Here is a tiny trained network, its code and every weight. The questions are about switching its units off for an input and a class, where a switched-off unit gives its printed mean instead of its output.

import numpy as np


def w(rows, s, z=0):
    codes = np.array(rows[::2]) - 128.0
    scale = np.full(codes.shape[1], s)
    scale[-1] = z or s
    return codes * scale


def f(y):
    return np.maximum(y, 0)


def log_softmax(a):
    a = a - a.max(-1, keepdims=True)
    return a - np.log(np.exp(a).sum(-1, keepdims=True))


def net(x, mask):
    res = np.array(x, float).reshape(1, 7) / 4 @ E
    y = f(res @ A[0][:, :-1].T + A[0][:, -1])
    res = res + np.where(mask, y, B[0][:, -1]) @ B[0][:, :-1]
    return log_softmax(res[-1] @ U[:, :-1].T + U[:, -1])


A, B = {}, {}
E = w([
[208,113,134,136,96,71],'x0',
[129,175,57,195,186,8],'x1',
[79,2,153,170,80,141],'x2',
[17,73,180,196,213,124],'x3',
[157,143,77,106,196,184],'x4',
[90,175,43,131,184,178],'x5',
[76,203,239,99,105,98],'x6',
],0.0073)
A[0] = w([
[199,179,124,111,81,105,137],'n1',
[127,88,151,147,86,99,252],'n2',
[152,131,134,87,122,108,55],'n3',
[134,135,176,107,121,155,199],'n4',
[90,174,107,162,168,110,208],'n5',
[118,107,143,145,105,107,118],'n6',
[77,156,114,124,145,70,191],'n7',
[121,161,140,104,150,191,204],'n8',
[186,152,129,119,109,124,252],'n9',
[162,137,4,127,201,148,167],'n10',
],0.02,0.0031)
B[0] = w([
[178,182,154,48,147,46,202],'n1',
[113,67,214,114,147,96,178],'n2',
[76,170,148,129,72,77,150],'n3',
[129,126,137,81,138,200,163],'n4',
[119,184,94,198,179,159,185],'n5',
[133,92,167,138,143,113,152],'n6',
[125,215,136,197,177,134,172],'n7',
[131,147,68,110,103,211,175],'n8',
[118,154,132,115,82,75,186],'n9',
[142,20,4,174,61,90,253],'n10',
],0.019,0.022)
U = w([
[82,44,185,173,190,136,3],'0',
[96,164,101,249,223,125,200],'1',
[170,180,127,110,136,59,169],'2',
[162,76,1,201,125,97,208],'3',
[110,129,94,102,135,250,88],'4',
],0.0086,0.0018)

Each question gives the input, the list of numbers given to net, and the class t.
The units are the neurons (one row each of A and B). Each row of codes is followed by its name. A weight is (code - 128) times the scale printed after its matrix; where a second scale follows, it is the last column's (A, B and U).
mask holds one flag per neuron, in row order. A switched-off neuron (its flag False) gives its mean, the last column of its row in B, instead of its output. The means were averaged over made-up inputs and are rounded, as every weight is.
A unit's drop is (log p(t) with every unit on - log p(t) with that unit switched off) / (log p(t) with every unit on - log p(t) with every unit switched off).
The circuit of an input: a set's keep is (log p(t) with only the set's units on - log p(t) with every unit switched off) / (log p(t) with every unit on - log p(t) with every unit switched off). Starting from all 10 units, units are removed one at a time, each time the one whose removal leaves the highest keep (on an exact tie, the one counted first), for as long as the keep stays at least 0.8.
circuit, biggest first: the units of the circuit, biggest drop first
k most important neurons: the k neurons with the biggest drops, biggest first
drop of u: that unit's drop, to one decimal
input [-6,3,-6,4,6,6,7], class 1: circuit, biggest first => [n5]
input [-1,-3,-7,-1,-3,6,3], class 4: circuit, biggest first => [n10 n8]
input [6,-5,-8,7,-1,-3,1], class 4: circuit, biggest first => [n10 n1 n4]
input [0,2,4,-4,0,5,7], class 1: circuit, biggest first => [n10 n1]
input [-8,0,0,0,-4,2,4], class 1: 2 most important neurons => [n10 n7]
input [-5,-6,0,-3,-2,-8,-3], class 0: 2 most important neurons => [n2 n10]
input [-4,-3,-8,-3,-3,6,7], class 4: 2 most important neurons => [n8 n4]
input [8,0,-2,4,6,0,3], class 1: 2 most important neurons => [n10 n1]
input [-6,-1,-4,1,-7,4,8], class 1: 2 most important neurons => [n7 n5]
input [-8,6,3,-8,-5,-5,-5], class 2: drop of n10 => 0.4
input [-5,-1,1,3,-1,-4,-2], class 0: drop of n10 => 0.5
input [1,-4,1,-6,5,3,2], class 2: drop of n10 => 0.5
